Group and class of each row:
[-1.65 -0.44  0.85 -1.46  0.57  1.21 -0.46 -2.49  0.56  0.32 -0.39  0.45
  0.18 -0.26  0.06  0.30  0.26 -0.23 -0.04 -0.12  1.61  0.05 -1.27 -0.14
  0.24 -1.76  0.18 -0.56] : <2>:J
[-0.14 -0.74  0.63 -0.46  1.26  0.99  0.47 -2.23  1.53 -0.44  0.53  1.12
 -1.56  0.49 -0.04  0.09  0.62 -0.43 -0.75 -1.12  2.96 -0.11  2.66 -0.67
 -0.98 -3.81 -1.30  0.08] : <4>:Z
[-0.34 -0.13  0.42 -0.57  0.94  1.90  0.08 -2.25  0.84  1.42 -0.42  0.59
 -1.13  0.39 -0.54 -0.07  1.02  0.00 -0.66 -0.66  2.02 -0.29  2.31 -1.20
 -0.46 -2.72 -1.02 -0.74] : <4>:M
[-2.59 -0.24  1.25 -0.24  0.92  1.67  1.12  0.15  0.85  1.03  1.01  1.06
  1.44  0.39  0.88  1.64  1.27 -0.97  0.47 -1.06  2.09  0.41  0.73 -0.02
  0.07  6.47 -2.55 -0.51] : <4>:N
[-1.61 -0.39  0.48 -1.47 -0.26  1.75 -0.37 -2.30  0.23  0.24 -0.99  0.52
  0.29 -0.10 -1.18  0.84  0.88  0.32 -0.15 -1.49  1.95  0.50 -0.55 -0.42
 -0.49 -1.80 -0.06  0.00] : <2>:V
[-1.21  0.04  1.45 -1.00  0.38  1.05  0.69 -1.47  0.11  0.71  1.59  0.73
 -0.25 -0.11  0.31  0.88  1.27 -0.10  0.12 -1.20  2.54  1.18  2.35 -0.19
 -0.60 -2.26 -1.40  0.08] : <10>:D
[-2.40 -0.51  1.22 -1.71  0.21  1.42 -0.89  0.23  1.11 -0.87  0.48  1.07
  1.44  0.56  0.52  1.57  0.63 -1.15  1.51 -1.24  1.38  0.59 -0.32 -0.92
 -0.12 -1.37 -0.74  0.63] : <2>:L
[-2.51 -0.52 -0.14 -1.24  1.58  1.54  0.40 -0.54  0.95  0.53  1.33  1.72
  1.16  0.06  0.71  2.32  0.64 -0.26  0.89 -2.24  3.64  0.05 -1.41  0.19
 -0.09 -2.04 -1.89  1.50] : <11>:Y
[-0.30  0.84  1.92 -1.78  1.47  1.95 -0.34 -3.83 -0.45  1.60  0.28  0.47
 -0.91  0.50 -0.94  1.02  0.98  0.48 -0.31  0.29  3.03  0.06  1.81 -0.48
 -1.78 -2.11  0.08  1.35] : <11>:X
[-0.72  0.35 -0.29 -1.22  1.07  2.08 -0.54 -3.55  0.24  0.29  0.55  0.77
 -0.58  1.33 -0.15  1.99  0.23  0.74 -0.31 -1.55  3.07 -0.04  0.47 -1.13
 -0.06 -1.37 -0.43  0.09] : <11>:Y
[-1.58 -0.28 -0.18 -1.21  1.03  1.82  0.13 -1.46  0.66  1.14  0.87  0.90
  2.54  0.07 -0.43  1.62  0.13  0.78  0.40 -1.38  3.41  0.01 -2.28  0.57
 -0.61 -2.34 -0.64  1.22] : <11>:X
[-1.26 -0.81  1.41 -0.71  1.12  1.50 -0.03 -1.62  0.36  0.91  1.25  0.65
  0.00  0.37 -0.64 -0.53  1.21  0.34  0.80 -1.57  1.84  0.34  1.08 -0.03
 -0.46 -2.64 -0.79  0.85] : <10>:B
[-0.32 -0.17  2.30 -0.67  0.97  1.09 -0.42 -2.61  0.27 -0.45  0.94  2.01
  0.50  0.48 -0.36  0.94  1.26 -0.24  0.32 -1.92  3.35  0.85  1.87  0.05
 -0.63 -2.74 -0.24  0.08] : <10>:B
[-0.96 -1.11  0.48 -1.16  1.35  0.88 -0.21 -1.96  1.17  0.56  2.13  0.45
 -0.96 -0.17 -0.39  1.44 -0.36  0.22  0.04 -1.20  2.69 -0.23 -0.18  0.20
 -0.40 -2.48 -0.78  0.56] : <11>:S
[-2.08 -0.46  0.43  0.51  0.85  1.31  2.14  1.05  0.78  1.29  1.15  1.85
 -0.14  0.36  0.48  1.08  1.31 -1.25  0.30 -0.66  1.98 -0.23  2.96  0.21
  0.29 -2.44 -3.05 -0.10] : <4>:Z
[-2.51 -1.86  2.03 -2.20  0.68  2.08 -1.85 -4.55  1.07 -0.98  0.17  1.54
  1.86  0.63  0.48  2.90  0.77  0.50  0.33 -2.87  3.08  0.48 -0.76  0.14
 -1.21 -3.06  0.55  0.79] : <2>:V
[-1.72 -0.55 -0.39 -1.43  1.15  1.71 -1.17 -3.01  0.67  0.43  0.51  1.09
  1.12 -0.01  0.09  0.60  1.46  0.21 -1.01 -1.07  2.52 -0.61 -1.09  0.36
 -0.47 -2.99 -0.23  1.10] : <11>:Y
[-0.51 -0.85  1.96 -0.08  1.54  1.22 -0.29 -3.40  1.10 -0.91  0.19  1.05
 -1.23  0.30  0.57  0.57  0.94  0.15 -0.73 -2.13  2.35 -0.08  3.30 -0.97
 -0.46 -3.38 -0.98 -0.16] : <4>:Z
[-0.23 -0.80 -0.44 -0.74  0.30  0.18 -1.40 -2.11  0.59  0.53  0.49  0.16
  0.75  0.06 -0.46  1.13  0.48 -0.55 -0.86 -0.82  1.88  0.04 -2.29  0.77
  0.04 -1.03  0.60  1.08] : <11>:X
[-1.31  0.14  1.04  0.22  1.56  1.98  1.05 -2.73  1.01 -0.23  0.89  0.38
 -1.47  0.22 -0.54  1.11  0.96  1.51 -0.55 -1.81  2.57 -0.61  4.85 -1.42
 -0.46 -2.33 -1.88  0.57] : <4>:Z
[-0.54 -0.28  1.35  0.32  0.99  0.30  0.20 -2.11  0.73 -0.92 -0.04  0.62
 -0.69  0.30  0.18 -0.18  0.25 -0.78 -0.33 -0.78  2.50 -0.44  3.21  0.08
 -0.04 -3.52 -0.61 -0.14] : <4>:Z
[-2.16 -0.44  0.97 -0.86  1.67  1.37  1.62  0.73  1.10  0.82  1.88  0.65
  0.11  0.22 -0.39  0.28  1.46  0.37 -0.13 -2.10  2.68  0.14  1.38 -0.27
 -1.49 -2.67 -0.71  0.32] : <10>:E
[-1.15 -0.42  0.58 -1.80  1.08  2.58 -0.84 -2.75  0.64 -0.07  0.99  1.55
  0.49  0.76 -0.19  1.61  0.96  0.01 -1.51 -2.00  3.08  0.08 -1.19 -0.20
  0.23 -2.65 -0.31  0.86] : <11>:Y
[-1.38  0.02  1.81 -1.37  0.98  0.41 -0.44 -0.48  1.13 -0.71  1.57  0.29
  0.48  0.00 -0.43  0.86  0.81  0.04  0.58 -1.89  1.35  0.47  1.62 -0.23
 -0.41 -1.83 -0.06 -0.28] : <10>:E
[-3.10 -1.22  0.83 -0.22  0.58  1.34  1.64  1.23  1.02 -1.88  1.10  2.07
  0.33  1.44  1.09  2.44  0.15  0.26  1.00 -2.10  1.34 -0.07  0.72 -0.02
  0.37 -3.05 -3.09  1.13] : <4>:N
[-2.00 -1.47  1.54 -0.28  0.17  1.05 -0.43 -1.75  0.31 -1.45  1.60  1.96
  0.92  0.95  0.47  1.21  0.86 -1.44 -0.21 -2.17  1.63 -0.51  0.45  0.07
 -0.07 -2.93 -1.32  0.75] : <4>:M
[-2.82 -1.03  2.32 -1.30  0.72  1.34 -1.39 -2.67  0.29  0.52  0.36  0.24
  0.69  1.61  0.25  2.11  0.94  0.24  1.09 -1.52  1.76  0.55  0.43 -0.07
 -0.45 -2.34 -1.23  1.19] : <2>:J
[-1.52 -0.16 -0.25 -1.41  1.07  1.17 -0.53 -2.01  0.37  0.06  0.88  0.73
  0.07  0.43  0.16  0.99  0.67  0.23  0.28 -1.50  2.50 -4.07 -0.50  0.00
 -0.23 -1.41 -0.46  0.74] : <11>:S
[-1.23 -0.06  0.29  0.03  1.16  0.99  1.22 -0.16  1.57  0.49  0.88  2.19
 -0.26  0.92  0.18  0.25  0.93 -0.76 -0.11 -1.41  1.19 -0.08  1.20  0.40
  0.14 -2.54 -2.05 -0.36] : <4>:M
[-1.95 -0.77  0.32 -2.12  0.82  1.96 -0.30 -2.47  0.39  1.02 -0.31  0.98
  0.50  0.61 -0.52  1.24  1.20  0.27 -0.21 -0.80  2.21  0.03 -0.70 -1.02
 -0.54 -2.42 -0.87  0.73] : <2>:V
[-2.02 -0.63  1.81 -2.13  1.40  1.07 -0.52 -2.02  0.86 -1.54  0.19  0.83
  1.25  2.05 -0.13  1.64  1.19  0.61  1.06 -1.54  2.41  0.09  1.24  0.17
 -0.43 -2.34  0.00  0.83] : <10>:D
[-1.66 -0.69  0.17 -0.98  0.64  2.46  0.23 -1.26 -0.78  0.92  1.62  0.82
  2.07  0.49  0.20  1.25  0.50 -0.16  0.51 -1.89  3.34 -0.01 -1.73 -0.18
 -0.24 -3.10 -0.29  0.91] : <11>:Y

Group and class of each row:
[ 0.16 -0.03 -0.46  0.18  0.36  0.19 -0.10 -1.15 -0.24 -0.82 -0.84  0.93
  0.68  0.05 -0.24 -0.02 -0.09  0.80 -0.18 -0.29 -0.34  0.30 -1.18  0.76
 -2.64  0.67 -1.50  0.21] : A:F
[-0.48  0.26  0.21  0.60  0.46  0.59  0.40 -0.83  0.46 -0.22 -0.50  0.78
 -0.29  0.74 -0.04  1.25 -0.47  0.84 -0.04  0.08 -0.18  0.43 -0.51 -0.43
 -0.78  0.02 -0.91 -0.48] : U:W
[ 1.15 -0.43  0.42 -0.37 -0.55 -0.10  0.93 -0.33  0.33  0.20 -0.70 -1.40
  0.14 -0.12 -0.21 -1.07  0.17 -0.30  0.23  0.49  0.11 -0.23  0.51  0.81
 -0.26 -0.57 -1.34 -0.47] : A:K
[ 0.47 -0.01 -0.70 -0.33 -0.13  0.01  0.85 -0.84  0.30  0.10 -0.65 -0.01
  0.42  0.37 -0.51 -0.75 -0.09  0.31  0.23  0.35  0.19 -0.58  0.19  1.09
 -1.26 -0.63 -0.69  0.48] : A:F
[-0.79  0.18 -0.39  0.09  0.26 -0.47  0.14 -0.68  0.63 -0.07 -0.36  0.38
  0.08  0.33 -0.15  0.80  0.23  0.41  0.06 -0.30 -0.14  1.13 -0.76  0.39
 -1.03 -0.30 -1.38 -0.99] : U:W
